Below are the code and all the weights of a small trained network. Each question names an input and a class and asks about switching units off, where a switched-off unit gives its printed mean instead of its output.

import numpy as np


def w(rows, s, z=0):
    codes = np.array(rows[::2]) - 128.0
    scale = np.full(codes.shape[1], s)
    scale[-1] = z or s
    return codes * scale


def norm(h):
    return h / np.sqrt((h * h).mean(-1, keepdims=True) + 1e-5)


def f(y):
    return np.maximum(y, 0)


def log_softmax(a):
    a = a - a.max(-1, keepdims=True)
    return a - np.log(np.exp(a).sum(-1, keepdims=True))


def net(x, mask):
    res = np.array(x, float).reshape(1, 4) / 4 @ E
    u = 0
    for l in range(3):
        y = f(norm(res) @ A[l][:, :-1].T + A[l][:, -1])
        res = res + np.where(mask[u : u + 11], y, B[l][:, -1]) @ B[l][:, :-1]
        u += 11
    return log_softmax(norm(res)[-1] @ U[:, :-1].T + U[:, -1])


A, B = {}, {}
E = w([
[172,45,128],'x0',
[68,230,183],'x1',
[172,55,254],'x2',
[26,48,109],'x3',
],0.0052)
A[0] = w([
[161,151,38,34],'L0N1',
[58,184,137,81],'L0N2',
[127,117,3,89],'L0N3',
[192,155,192,159],'L0N4',
[102,80,105,253],'L0N5',
[131,88,77,63],'L0N6',
[195,175,171,127],'L0N7',
[152,123,180,229],'L0N8',
[215,181,134,98],'L0N9',
[37,115,103,55],'L0N10',
[247,165,135,43],'L0N11',
],0.014,0.0048)
B[0] = w([
[147,84,204,196],'L0N1',
[55,254,87,195],'L0N2',
[247,162,192,244],'L0N3',
[127,88,35,241],'L0N4',
[133,142,242,254],'L0N5',
[147,168,106,176],'L0N6',
[136,118,55,227],'L0N7',
[94,64,68,237],'L0N8',
[134,67,58,229],'L0N9',
[119,159,190,182],'L0N10',
[193,70,73,228],'L0N11',
],0.0094,0.0058)
A[1] = w([
[140,105,160,5],'L1N1',
[48,33,152,211],'L1N2',
[130,154,111,70],'L1N3',
[27,143,155,173],'L1N4',
[78,126,135,209],'L1N5',
[159,53,111,41],'L1N6',
[100,128,82,67],'L1N7',
[81,35,161,112],'L1N8',
[77,196,111,193],'L1N9',
[3,240,122,180],'L1N10',
[88,88,112,155],'L1N11',
],0.011,0.0029)
B[1] = w([
[118,112,125,144],'L1N1',
[14,156,184,238],'L1N2',
[124,124,108,140],'L1N3',
[170,176,101,199],'L1N4',
[132,167,125,174],'L1N5',
[88,88,166,217],'L1N6',
[142,179,159,160],'L1N7',
[69,165,183,209],'L1N8',
[158,152,89,204],'L1N9',
[163,254,69,254],'L1N10',
[47,165,121,184],'L1N11',
],0.0065,0.0048)
A[2] = w([
[180,168,98,128],'L2N1',
[131,131,84,58],'L2N2',
[76,159,113,41],'L2N3',
[88,77,165,2],'L2N4',
[56,171,141,81],'L2N5',
[159,117,204,51],'L2N6',
[114,175,173,69],'L2N7',
[79,85,111,83],'L2N8',
[54,114,160,137],'L2N9',
[254,129,149,52],'L2N10',
[90,115,91,20],'L2N11',
],0.0087,0.0045)
B[2] = w([
[125,57,212,243],'L2N1',
[74,99,179,150],'L2N2',
[150,136,47,143],'L2N3',
[61,150,189,153],'L2N4',
[231,168,72,199],'L2N5',
[125,142,99,195],'L2N6',
[119,216,179,180],'L2N7',
[88,215,103,175],'L2N8',
[66,178,135,219],'L2N9',
[253,101,208,251],'L2N10',
[126,165,131,132],'L2N11',
],0.0042,0.0027)
U = w([
[169,26,38,149],'0',
[127,123,122,5],'1',
[243,99,180,146],'2',
[81,136,63,84],'3',
[132,252,83,146],'4',
[44,78,206,131],'5',
[143,172,210,153],'6',
[97,110,74,80],'7',
],0.02,0.017)

Each question gives the input, the list of numbers given to net, and the class t.
The units are the neurons (one row each of A and B). Each row of codes is followed by its name. A weight is (code - 128) times the scale printed after its matrix; where a second scale follows, it is the last column's (A, B and U).
mask holds one flag per neuron, layer by layer. A switched-off neuron (its flag False) gives its mean, the last column of its row in B, instead of its output. The means were averaged over made-up inputs and are rounded, as every weight is.
A unit's drop is (log p(t) with every unit on - log p(t) with that unit switched off) / (log p(t) with every unit on - log p(t) with every unit switched off).
The circuit of an input: a set's keep is (log p(t) with only the set's units on - log p(t) with every unit switched off) / (log p(t) with every unit on - log p(t) with every unit switched off). Starting from the 12 units with the biggest drops (on a tie, the unit counted first), units are removed one at a time, each time the one whose removal leaves the highest keep (on an exact tie, the one counted first), for as long as the keep stays at least 0.8.
circuit, biggest first: the units of the circuit, biggest drop first
most important unit: the unit with the biggest drop
k most important neurons: the k neurons with the biggest drops, biggest first
k most important neurons of layer l: the k neurons of layer l with the biggest drops, biggest first
drop of u: that unit's drop, to one decimal
input [6,-1,-3,7], class 2: circuit, biggest first -> (L0N3; L0N8)
input [-4,-5,-1,-4], class 0: circuit, biggest first -> (L0N9)
input [-5,0,2,8], class 6: 2 most important neurons of layer 0 -> (L0N5; L0N10)
input [3,2,6,-1], class 5: circuit, biggest first -> (L0N3; L1N2)
input [4,-1,-5,6], class 2: 2 most important neurons of layer 0 -> (L0N3; L0N2)
input [6,2,-8,-7], class 2: circuit, biggest first -> (L0N3; L0N1)
input [-3,-1,-7,8], class 6: circuit, biggest first -> (L0N3; L0N5; L0N10)
input [5,8,6,-1], class 7: 2 most important neurons -> (L0N4; L0N5)
input [-4,-2,2,1], class 6: 2 most important neurons -> (L0N11; L0N9)
input [-3,8,7,-2], class 4: 2 most important neurons of layer 0 -> (L0N11; L0N2)
input [-6,1,2,8], class 4: 2 most important neurons -> (L0N2; L1N10)
input [-5,1,8,4], class 5: 2 most important neurons of layer 0 -> (L0N2; L0N8)
input [-3,-5,4,-1], class 0: 2 most important neurons -> (L0N4; L0N11)
input [3,-8,-8,-8], class 2: most important unit -> L0N3
input [8,-3,-1,4], class 2: 3 most important neurons of layer 0 -> (L0N3; L0N6; L0N8)
input [5,-3,-7,5], class 2: drop of L0N3 -> 0.2
input [8,-4,-8,8], class 2: drop of L0N3 -> 0.6
input [-5,-1,-3,5], class 6: drop of L0N10 -> 0.2
